Here is a tiny trained network, its code and every weight. The questions are about switching its units off for an input and a class, where a switched-off unit gives its printed mean instead of its output.

import numpy as np


def w(rows, s, z=0):
    codes = np.array(rows[::2]) - 128.0
    scale = np.full(codes.shape[1], s)
    scale[-1] = z or s
    return codes * scale


def f(y):
    return np.maximum(y, 0)


def log_softmax(a):
    a = a - a.max(-1, keepdims=True)
    return a - np.log(np.exp(a).sum(-1, keepdims=True))


def net(x, mask):
    res = np.array(x, float).reshape(1, 4) / 4 @ E
    y = f(res @ A[0][:, :-1].T + A[0][:, -1])
    res = res + np.where(mask, y, B[0][:, -1]) @ B[0][:, :-1]
    return log_softmax(res[-1] @ U[:, :-1].T + U[:, -1])


A, B = {}, {}
E = w([
[121,166,149,57,127,254,48],'x0',
[132,210,211,120,254,94,149],'x1',
[26,128,215,32,60,74,177],'x2',
[102,199,203,231,58,116,73],'x3',
],0.007)
A[0] = w([
[118,35,65,139,4,165,102,130],'n0',
[146,191,188,117,254,94,127,50],'n1',
[130,171,155,66,130,219,58,65],'n2',
[163,86,60,57,191,149,194,38],'n3',
[211,148,66,193,152,158,112,48],'n4',
[177,63,90,30,170,127,167,82],'n5',
[223,133,61,201,152,149,88,55],'n6',
[124,105,109,182,141,50,176,103],'n7',
[151,133,112,171,122,66,210,57],'n8',
[139,87,66,121,21,158,100,140],'n9',
[143,29,123,153,10,187,90,9],'n10',
[109,98,100,54,184,174,124,102],'n11',
[139,171,174,119,203,112,117,2],'n12',
[136,69,56,44,177,140,189,124],'n13',
[36,106,206,58,76,84,193,38],'n14',
[213,142,63,219,189,167,90,46],'n15',
[107,216,185,213,52,124,72,76],'n16',
[104,175,156,95,128,233,42,71],'n17',
[143,187,140,53,115,205,62,86],'n18',
[87,189,185,236,26,127,51,66],'n19',
[132,97,118,201,135,60,227,89],'n20',
[156,203,153,237,77,133,76,64],'n21',
[201,133,75,224,214,159,106,100],'n22',
[142,71,96,92,139,151,154,115],'n23',
[129,242,178,116,232,133,140,67],'n24',
[113,147,125,74,121,210,105,95],'n25',
[125,55,66,140,11,155,115,49],'n26',
[150,81,120,196,138,37,193,93],'n27',
[43,149,169,38,59,82,186,8],'n28',
[121,224,181,133,239,117,156,62],'n29',
[135,94,139,171,157,35,171,63],'n30',
[136,103,80,165,68,86,176,90],'n31',
[219,85,96,186,193,154,90,16],'n32',
],0.0065,0.0021)
B[0] = w([
[71,172,56,112,209,67,140,243],'n0',
[47,184,63,126,216,76,156,245],'n1',
[178,140,89,150,94,212,241,225],'n2',
[196,49,190,174,142,66,112,218],'n3',
[78,86,159,40,83,140,89,214],'n4',
[215,76,188,192,141,75,104,222],'n5',
[67,81,168,38,110,146,79,227],'n6',
[164,161,79,151,73,226,205,198],'n7',
[132,136,103,168,83,214,228,187],'n8',
[66,211,41,116,233,66,147,219],'n9',
[88,158,66,116,219,93,170,211],'n10',
[203,77,154,202,119,99,149,206],'n11',
[84,149,43,108,203,110,127,189],'n12',
[213,68,186,190,141,48,110,236],'n13',
[76,74,201,36,76,161,81,254],'n14',
[50,76,172,32,70,160,116,245],'n15',
[226,36,164,166,153,65,142,235],'n16',
[168,134,101,154,83,188,240,232],'n17',
[183,143,89,168,98,209,229,224],'n18',
[214,38,199,178,190,55,150,248],'n19',
[166,154,101,140,94,213,228,213],'n20',
[185,34,188,131,139,74,128,220],'n21',
[53,85,153,47,98,137,84,251],'n22',
[170,107,125,138,148,93,107,181],'n23',
[99,162,65,99,201,88,162,249],'n24',
[183,148,97,133,104,162,185,199],'n25',
[71,181,58,106,240,80,130,217],'n26',
[143,142,91,144,83,210,195,215],'n27',
[47,55,198,3,78,154,73,243],'n28',
[79,151,59,109,197,78,139,245],'n29',
[133,131,94,141,112,183,198,197],'n30',
[129,165,89,144,141,171,190,185],'n31',
[79,81,168,60,80,142,71,215],'n32',
],0.0058,0.0056)
U = w([
[74,190,66,120,210,68,126,105],'0',
[66,86,179,55,57,160,82,112],'1',
[238,73,182,182,140,53,117,96],'2',
[179,167,92,163,77,249,188,106],'3',
[142,165,125,148,102,118,93,255],'4',
[134,199,139,169,86,143,50,86],'5',
],0.011,0.0086)

Each question gives the input, the list of numbers given to net, and the class t.
The units are the neurons (one row each of A and B). Each row of codes is followed by its name. A weight is (code - 128) times the scale printed after its matrix; where a second scale follows, it is the last column's (A, B and U).
mask holds one flag per neuron, in row order. A switched-off neuron (its flag False) gives its mean, the last column of its row in B, instead of its output. The means were averaged over made-up inputs and are rounded, as every weight is.
A unit's drop is (log p(t) with every unit on - log p(t) with that unit switched off) / (log p(t) with every unit on - log p(t) with every unit switched off).
The circuit of an input: a set's keep is (log p(t) with only the set's units on - log p(t) with every unit switched off) / (log p(t) with every unit on - log p(t) with every unit switched off). Starting from the 12 units with the biggest drops (on a tie, the unit counted first), units are removed one at a time, each time the one whose removal leaves the highest keep (on an exact tie, the one counted first), for as long as the keep stays at least 0.8.
units of the circuit, in order: the units of the circuit, biggest drop first
unit that matters most: the unit with the biggest drop
k most important neurons: the k neurons with the biggest drops, biggest first
drop when u is switched off: that unit's drop, to one decimal
input [-2,3,3,-3], class 4: unit that matters most : n19
input [1,1,-6,6], class 1: units of the circuit, in order : (n15; n22)
input [4,3,5,6], class 2: units of the circuit, in order : (n19; n16)
input [-5,7,-8,4], class 1: 2 most important neurons : (n15; n22)
input [-3,6,-7,-8], class 2: 2 most important neurons : (n3; n13)
input [-6,8,-6,7], class 0: 3 most important neurons : (n1; n29; n24)
input [7,-2,0,6], class 3: 3 most important neurons : (n17; n2; n18)
input [-6,6,-2,-8], class 2: 3 most important neurons : (n3; n13; n5)
input [2,-5,-2,-5], class 0: 2 most important neurons : (n9; n0)
input [-5,2,7,0], class 1: 2 most important neurons : (n28; n14)
input [-8,-4,7,-5], class 3: 3 most important neurons : (n20; n7; n27)
input [-3,-6,-2,8], class 2: 3 most important neurons : (n19; n16; n21)
input [-8,-4,-4,7], class 3: drop when n7 is switched off : 0.5
input [-2,6,8,-6], class 1: units of the circuit, in order : (n14)
input [0,-4,-2,-5], class 2: drop when n12 is switched off : 0.1
input [8,3,-8,-2], class 1: drop when n15 is switched off : 0.6
